Rows and whether each has a hidden trait (one of two labels; each part has its own)
In the rows, zero is written as 128.
[145 130 142 155 164 116 110 172 109 154  99 165  89 174 124 104 103 130
 105 134  94 134 144 117 106 141 119 122 125 149  64 183 185 139 115 112
 149 130 140 114 138 136 153 115 116 164 102 133 195 109 130 160 158 124
 153 110 110 122 138 164 106 118 152  91 147 109  95 129 176 130 129 142
 157 114]  <62>
[146 104 112 119 168 169 131  82 147 151 110 131  87  86 106 150 107 125
 144 139 133 119 124 147 119 117 132 126 107 105 179 102  40 121 140 110
 139 135 129 153 129 142 113 102 135  59 150 129 171 101 123 124 143 107
 115 140 117 102 113 185 145 111 129 108 168 126  87 161 219 131 134 159
 103 120]  <62>
[101 148 154 100 134  95 133 110  70  99 144 148 136 122 175 111 168 137
 116 119 157 141 110 132 111  99 137 131 138 141 156 123 170 134 157 153
 111 127 129 111 156 111 151 157 130 220 152 113  66 138 139 103 115 130
 138 136 151 169  64  38 175 130 137 142 102 135 166 115  33 151 143  80
 141 129]  <62>
[118 152 112 146  66 110 132  87 129 100 152  87 192  87 115 143 156 134
 145 131 142 145 109 134 117 114 118 135 147 108 163  97 115 108 128 146
 108 102 109 143 118 127 115 146 139 111 130 118  51 161 123 102  95 148
 102 139 123 121 149  78 137 145 116 194 108 149 192 116 131 111 141  98
 103 131]  <60>
[ 99 108 154 134 154 102 134 130 113 102 147 153 199 164 166 107 162 130
 128 109 144 106 118 122 119 108 138 131 152 148 121 122 159 138 151 152
 100 135 129 101 140 108 126 162 122 186 145 140  95 157 142 150 124 128
 138 110 167 185  83  64 143 149 135 181 107 122 182 121  41 145  91  86
 165 153]  <62>
[101 148 139 169  87 144 133 108  77  96 128 110 213  87 150 138 118 139
 113 130 167 102 114 132 112 137 120 127 162 108  75 167 205 112 152 123
 140  99 107 113 129 135 128  77 117 137 132 119  44 163 123 119 100 151
 108 114 165 174 182 152 160 154  80 186 159 141 207 168 100 107 136 146
 122 120]  <62>
[110  97 140 109 120 158 163  98 122 104 112  84 174 101 151 142 167 116
 149 114 148  79  94 148 173 120 137 123 174 107 124 119  29 137 155 137
  85 140 123 148 119 128 124  55 147  94 163 136 178 143 144 129 129  93
  85 136 166 149 143 198 136 138  80 194 177 112 151 186 111 140 110 181
 132 163]  <60>
[139 108 141 130 172 173 168 113  72  94 106 170 102  80 154 141 111 138
 135 134 177 121 122 147 156 133 136 132 108 115 166 170  74 142 154 134
 131 124 121 135 156 139 135  53 125 113 165 116 153 100 128 152 151 103
 112 110 165  99 126 181 150 139 129 147 187 111 168 171 217 140 161 120
 107 123]  <62>
[121 151 150 156  67 115  89 149 145 156 116  67 184 184 151 104 146 120
 101 112  82 105 129 120 133 134 142 120 200 142  39 148 167 133 121 121
 131 112 135 113 104 124 159 173 131 176  97 127 168 174 137 103 131 132
 149 146 113 189 146 114 128 121 108  97  97 123  69 115   1 139  96 166
 163 143]  <60>
[108 144 143 138  81  98 104 179 156 152 153  79 218 167 138 111 121 120
 111 124 102 126 136 100 120 134 110 118 151 147  36 100 207 136 112 121
 139 134 143 106  99 117 119 167 124 169 104 135 133 163 138 105 145 138
 142 131 119 171 111  85 102 115  95  89  89 125  86 113  12 129 122 173
 168 152]  <60>
[114 143 124 112  91  85 131 188 135 100 157 121 214 158 136 110 161 119
 122 119 112 140 131 102 142 131 102 126 132 151  80 119 187 111 113 148
  95 146 134 106 104 106 132 152 132 191 107 128  70 161 135 114 112 148
 112 114 123 162 124  64 112 143 124 142  88 136 182 104   9 110 118  83
 159 135]  <62>
[150 104 117 134 142 170 128 131 152 156  90  82  92 144 112 135 111 118
 141 130  90  89 132 148 156 136 135 120 162 107  67 161  31 135 119 113
 133 123 134 152 104 144 133  63 134  63 124 141 209 121 130 146 157 101
 107 133 112 111 179 243 107 119 103 108 178 109  79 177 165 129 101 182
 117 142]  <60>
[130 100 140 126 165 174 152  81  92 111 100 111 107  96 141 148 137 125
 144 114 161  83 105 152 168 140 156 129 158 105 162 161  43 140 158 122
  97 124 115 142 146 138 135  73 138  72 157 135 184 114 128 139 128 104
  99 138 171 128 157 223 158 147  92 185 179 117 117 174 172 141 102 173
 119 136]  <60>

[128 132  86  92 162 146 107 104 134 115 157  73 141 146  85 121 108 146
 118 124 127 158  80 155 125  92 145 155 152 146 111 126]  D
[155 145  84  99 119 181 116 113  97 166 136 103 171 126  71 126 139 138
 112  51 130 148  88 153  83  62 131 122 166 164 121 131]  D
[126 116 185 123 101 112 160 118 133 114 120 115 147 136 143 131  98 138
 127 146 158 141 133 130 150 118 129 102  84 127 139 140]  U
[114 147  91  92 150 164 127  77 139 150 142  92 132 178  76 145  99 147
 125  94 120 160 102 177 157  72 138 171 185 171  74 106]  D
[130 151  94 106 138 144 153  84 172 151 162  90 150 172  97 153 122 145
 144  96 109 127 116 172 144  80 125 180 188 152  73 109]  D
[190 113 157 158  82 109 191 116 182 161 145 138 184 117  95 140 169 123
 143 106 131 111 138 152 111 131 106 149 139 142  98 158]  U
[120 117 135  71 158 108  49 127  99  59 165 113 119  92 119 131  86 141
 145 183 170 135 124 159 178 106 130 139 112 113 152 102]  D
[120 148  61 104 141 147 106  98 140 136 128  92 124 130  65 131 121 123
 121 109 141 162 107 170  73  89 126 160 195 144 112 100]  D
[107 131 148  89 146 105 125 141 132  96 151 116 136 127 133 125 122 157
 127 181 130 125  89 130 100 115 146 115  71 128 194 146]  U
[196 102 157 135 114 105 155 144 150 146 149 128 145  90 126 111 156 117
 151 119 135  85 119 147 119 160 113 139 101 116  97 151]  D
[170 134 106  95  80 167 105 101 148 140 145 105 179 144  99 128 131 143
 121  56 157 183 106 136 109  65 120 117 161 156  80 114]  D
[121 120 160 116  67 159 124 112 145 145 107 150 162 129 106 134 106 138
 107  82 174 176 134 138 117  53 118  97 128 170 128 135]  U
[112 122 146 102  87 154 112 111 152 119 114 131 160 148  96 144 115 142
 106  80 166 197 105 151 120  43 132 101 147 188 135 121]  D
[111 122 145 144 149 117 111 120 116  96 158 118 151 127 111 140 107 157
 119 135 148 140  86 154 153  75 155 111 117 151 176 136]  U
[164 119 122  76 166  89  85 148 127  68 140 107 115 111 141 127 115 130
 154 199 161 145 135 161 149 135 116 148  99 104 147 114]  D
[115 116 133  97 175 110  57 119  91  94 166 113 124  96 108 124 111 132
 127 192 160 133  97 148 137  44 142 118 105 143 195 121]  D
[132 113 193 114  82 131 164 119 116 128 120 128 161 134 148 138  77 144
 124 144 145 141 143 122 149 108 123 103  74 121 147 148]  U
[180 115  96  54  80 148  92 108 129 175 131 117 154  75  90 116 139 111
 146  69 162 149 130 153  76 126 103 130 173  96  70 109]  D
[ 90 124 102 128 140 189 150  78 152 154 144  99 146 170  69 143 131 147
 101 124 126 155  90 161 112  34 138 160 158 212  91 137]  U
[141 111 180 103  58 182 127 132 128 178  75 155 169 113 130 155 107 126
 127  76 145 164 141 134 106 111 100  86 122 151 135 136]  D
[153 113 194 126  89 132 149 122 124 124 124 125 161 111 130 133  99 142
 137 116 153 123 146 137 149 108 115 120 105 122 133 145]  D
[121 139  94  93 158 132  91 113 123 105 141  88 142 145 104 128  92 142
 125 138 132 163  95 144 135  92 152 134 133 125 139 115]  U
[184 125 106 102 113 127 143  94 191 164 141  98 151 146  76 131 153 123
 141  76 124 151  81 163 102 102 117 151 154 161  68 113]  D
[185 109 105  93  63 149 100 101 131 149 146 118 156  60  95 109 136 132
 142  94 165 126 147 129  65 181 110 142 165  90  66 115]  D
[138 135  90 107 153 125 111  87 168 139 157  71 131 153  72 125 154 140
 127 106 123 150  79 179 110  87 134 169 163 169  91 117]  D
[113 117 177 119 115 112 146 122 126 105 127 131 151 129 137 128  85 149
 125 136 160 135 123 130 152 113 132 107  85 126 149 150]  U
[153 129 120 121  67 160  88 112  98 196 146 155 185 104 106 119 116 116
 128  40 173 176  99 152  95  68 130  86 141 165  85 114]  D
[118 135  72 108 163 140  99  94 125 138 149  74 127 144  59 117 133 133
 120 122 129 174  78 174 108  52 138 154 163 162 105 114]  D
[ 98 144 160 150 160 143  48  93  73   1 236  54 170  96 116 142  40 209
 123 109 172 104 135 149 255   1 168 150 187 121 135  99]  U
[169 109 181 127  76 127 149 153 129 156 106 153 142 107 146 129 127 120
 139 110 143 113 143 116 107 166  91 104  93 115 134 158]  D
[152  93 197  74 108  85 158 146 159 140 126 153 124 143 149 108 134 131
 136 183 132 106 113 111 101 135 115 120  31 122 160 169]  U
[103 120 149  90 105 169  95 117 144 120 117 117 146 139  99 157  92 142
 113 118 149 195 101 153 113  42 139  97 138 178 157 108]  D
